Here is a tiny trained network, its code and every weight. The questions are about switching its units off for an input and a target symbol, where a switched-off unit gives its printed mean instead of its output.

import numpy as np


def w(rows, s, z=0):
    codes = np.array(rows[::2]) - 128.0
    scale = np.full(codes.shape[1], s)
    scale[-1] = z or s
    return codes * scale


def f(y):
    return y / 2 * (1 + np.tanh(0.7978845608 * (y + 0.044715 * y**3)))


def softmax(a):
    e = np.exp(a - a.max(-1, keepdims=True))
    return e / e.sum(-1, keepdims=True)


def log_softmax(a):
    a = a - a.max(-1, keepdims=True)
    return a - np.log(np.exp(a).sum(-1, keepdims=True))


def net(x, mask):
    ids = ['ΓΨαβθλσω'.index(c) for c in x.split()]
    T = len(ids)
    res = E[ids] + P[:T]
    u = 0
    for l in range(3):
        r = res
        for j in range(2):
            rows = slice(2 * j, 2 * j + 2)
            q, k, v = (r @ M[l][rows].T for M in (Q, K, V))
            z = softmax(np.where(np.tri(T) > 0, q @ k.T / 2**0.5, -1e9)) @ v
            o = O[l][rows]
            res = res + np.where(mask[u + j], z, o[:, -1]) @ o[:, :-1]
        u += 2
        y = f(res @ A[l][:, :-1].T + A[l][:, -1])
        res = res + np.where(mask[u : u + 8], y, B[l][:, -1]) @ B[l][:, :-1]
        u += 8
    return log_softmax(res[-1] @ U[:, :-1].T + U[:, -1])


Q, K, V, O, A, B = {}, {}, {}, {}, {}, {}
E = w([
[137,246,160],'Γ',
[144,104,232],'Ψ',
[227,2,6],'α',
[76,250,63],'β',
[62,153,41],'θ',
[144,179,202],'λ',
[93,14,174],'σ',
[69,61,82],'ω',
],0.0089)
P = w([
[2,123,133],'0',
[38,122,128],'1',
[65,126,124],'2',
[84,126,124],'3',
[100,124,124],'4',
[114,131,120],'5',
[125,132,120],'6',
[132,128,116],'7',
[140,131,118],'8',
[149,131,114],'9',
],0.0056)
Q[0] = w([
[124,126,202],'L0H1',
[133,180,175],'L0H1',
[50,145,41],'L0H2',
[133,254,142],'L0H2',
],0.037)
K[0] = w([
[129,134,195],'L0H1',
[115,188,196],'L0H1',
[40,147,4],'L0H2',
[149,254,182],'L0H2',
],0.032)
V[0] = w([
[138,84,148],'L0H1',
[118,254,67],'L0H1',
[79,89,156],'L0H2',
[188,173,93],'L0H2',
],0.007)
O[0] = w([
[85,171,87,106],'L0H1',
[195,1,209,138],'L0H1',
[212,148,142,229],'L0H2',
[11,92,130,2],'L0H2',
],0.0048,0.00081)
A[0] = w([
[103,132,169,63],'L0N1',
[147,160,120,122],'L0N2',
[152,139,116,30],'L0N3',
[126,4,194,72],'L0N4',
[143,123,154,29],'L0N5',
[146,162,119,118],'L0N6',
[132,122,145,57],'L0N7',
[159,126,158,1],'L0N8',
],0.016,0.0039)
B[0] = w([
[230,251,82,123],'L0N1',
[57,50,163,122],'L0N2',
[132,129,163,10],'L0N3',
[34,162,127,136],'L0N4',
[150,139,59,34],'L0N5',
[51,45,162,119],'L0N6',
[126,131,89,44],'L0N7',
[197,169,25,31],'L0N8',
],0.011,0.0012)
Q[1] = w([
[36,54,70],'L1H1',
[248,89,175],'L1H1',
[170,189,165],'L1H2',
[105,80,94],'L1H2',
],0.015)
K[1] = w([
[179,6,97],'L1H1',
[240,121,138],'L1H1',
[117,173,146],'L1H2',
[145,108,100],'L1H2',
],0.015)
V[1] = w([
[208,212,123],'L1H1',
[101,92,132],'L1H1',
[141,98,81],'L1H2',
[64,254,205],'L1H2',
],0.0058)
O[1] = w([
[128,54,131,47],'L1H1',
[122,156,132,156],'L1H1',
[159,147,122,82],'L1H2',
[2,61,160,252],'L1H2',
],0.0075,0.002)
A[1] = w([
[104,134,135,79],'L1N1',
[188,104,84,93],'L1N2',
[153,67,148,154],'L1N3',
[82,109,85,70],'L1N4',
[253,117,140,1],'L1N5',
[103,133,138,79],'L1N6',
[130,199,150,97],'L1N7',
[128,129,128,51],'L1N8',
],0.022,0.0094)
B[1] = w([
[133,57,130,117],'L1N1',
[124,24,75,169],'L1N2',
[170,227,105,199],'L1N3',
[23,50,140,168],'L1N4',
[119,231,203,160],'L1N5',
[139,72,127,132],'L1N6',
[49,4,155,136],'L1N7',
[150,24,199,7],'L1N8',
],0.027,0.0014)
Q[2] = w([
[198,74,165],'L2H1',
[85,139,72],'L2H1',
[136,128,254],'L2H2',
[169,108,96],'L2H2',
],0.059)
K[2] = w([
[28,85,189],'L2H1',
[189,144,58],'L2H1',
[253,22,155],'L2H2',
[115,182,194],'L2H2',
],0.045)
V[2] = w([
[107,168,159],'L2H1',
[178,99,83],'L2H1',
[152,3,105],'L2H2',
[41,105,141],'L2H2',
],0.012)
O[2] = w([
[165,77,108,134],'L2H1',
[86,203,106,147],'L2H1',
[139,168,2,97],'L2H2',
[81,201,200,254],'L2H2',
],0.0091,0.0088)
A[2] = w([
[130,112,123,130],'L2N1',
[158,111,112,33],'L2N2',
[158,103,89,97],'L2N3',
[88,3,166,25],'L2N4',
[142,138,150,186],'L2N5',
[82,60,129,165],'L2N6',
[131,88,143,36],'L2N7',
[87,96,136,2],'L2N8',
],0.022,0.0067)
B[2] = w([
[116,162,44,113],'L2N1',
[126,43,138,121],'L2N2',
[154,28,253,132],'L2N3',
[121,76,60,254],'L2N4',
[91,138,166,228],'L2N5',
[138,54,188,227],'L2N6',
[111,120,54,125],'L2N7',
[129,176,49,171],'L2N8',
],0.034,0.0076)
U = w([
[45,166,163,10],'Γ',
[2,116,136,144],'Ψ',
[64,208,229,197],'α',
[49,164,160,14],'β',
[52,162,158,16],'θ',
[112,152,175,64],'λ',
[10,192,106,48],'σ',
[164,192,89,216],'ω',
],0.006,0.013)

Each question gives the input, a string of symbols that net reads in full, and the target symbol t.
The units are the heads (2 rows each of Q, K, V and O) and the neurons (one row each of A and B). Each row of codes is followed by its name. A weight is (code - 128) times the scale printed after its matrix; where a second scale follows, it is the last column's (O, A, B and U).
mask holds one flag per unit, layer by layer, with each layer's heads first. A switched-off unit (its flag False) gives its mean, the last column of its rows in O or B, instead of its output. The means were averaged over made-up inputs and are rounded, as every weight is.
A unit's drop is (log p(t) with every unit on - log p(t) with that unit switched off) / (log p(t) with every unit on - log p(t) with every unit switched off).
The circuit of an input: a set's keep is (log p(t) with only the set's units on - log p(t) with every unit switched off) / (log p(t) with every unit on - log p(t) with every unit switched off). Starting from the 12 units with the biggest drops (on a tie, the unit counted first), units are removed one at a time, each time the one whose removal leaves the highest keep (on an exact tie, the one counted first), for as long as the keep stays at least 0.8.
units of the circuit, in order: the units of the circuit, biggest drop first
most important unit: the unit with the biggest drop
top k neurons: the k neurons with the biggest drops, biggest first
top k neurons in layer l: the k neurons of layer l with the biggest drops, biggest first
heads that matter: for each layer, one digit per head in row order, 1 if its drop is at least 0.15 and else 0, layers parted by /
drop of u: that unit's drop, to one decimal
input λ θ λ λ ω Ψ θ, target α: heads that matter	10 / 00 / 00
input Ψ β ω σ ω θ λ, target Ψ: most important unit	L1N7
input θ σ Ψ θ ω θ Ψ ω ω λ, target Ψ: heads that matter	11 / 01 / 11
input α σ Γ λ Γ, target ω: top 3 neurons	(L1N2; L2N5; L2N6)
input ω λ Γ σ Ψ σ, target α: top 2 neurons	(L1N3; L2N4)
input Γ σ σ λ α, target ω: top 3 neurons	(L1N2; L1N3; L2N5)
input σ λ λ α β, target ω: units of the circuit, in order	(L0H1; L2H2; L1N2)
input Γ β α θ ω α, target α: top 3 neurons	(L1N5; L2N4; L0N4)
input Γ α λ ω, target α: heads that matter	10 / 01 / 00
input σ ω β σ α θ Ψ Ψ ω ω, target α: top 2 neurons	(L2N4; L1N2)
input α λ ω λ ω θ, target σ: heads that matter	10 / 01 / 11
input λ α σ α, target α: heads that matter	10 / 01 / 10
input λ Γ α λ ω λ α Ψ θ, target σ: heads that matter	11 / 00 / 11
input α ω λ Γ λ Γ, target ω: most important unit	L2H2
input β λ α, target ω: top 2 neurons in layer 1	(L1N2; L1N5)
input λ θ α ω Ψ λ λ β, target ω: units of the circuit, in order	(L0H1; L1N2; L2H2)
input Γ β σ θ Γ θ, target α: top 2 neurons in layer 1	(L1N4; L1N2)
input θ α θ λ, target ω: top 2 neurons in layer 2	(L2N5; L2N6)
input β λ β, target α: top 3 neurons	(L1N3; L2N4; L1N7)
input α ω Γ λ λ λ Ψ, target ω: most important unit	L0N4
input σ Γ Ψ σ ω β σ, target α: drop of L2H2	0.1
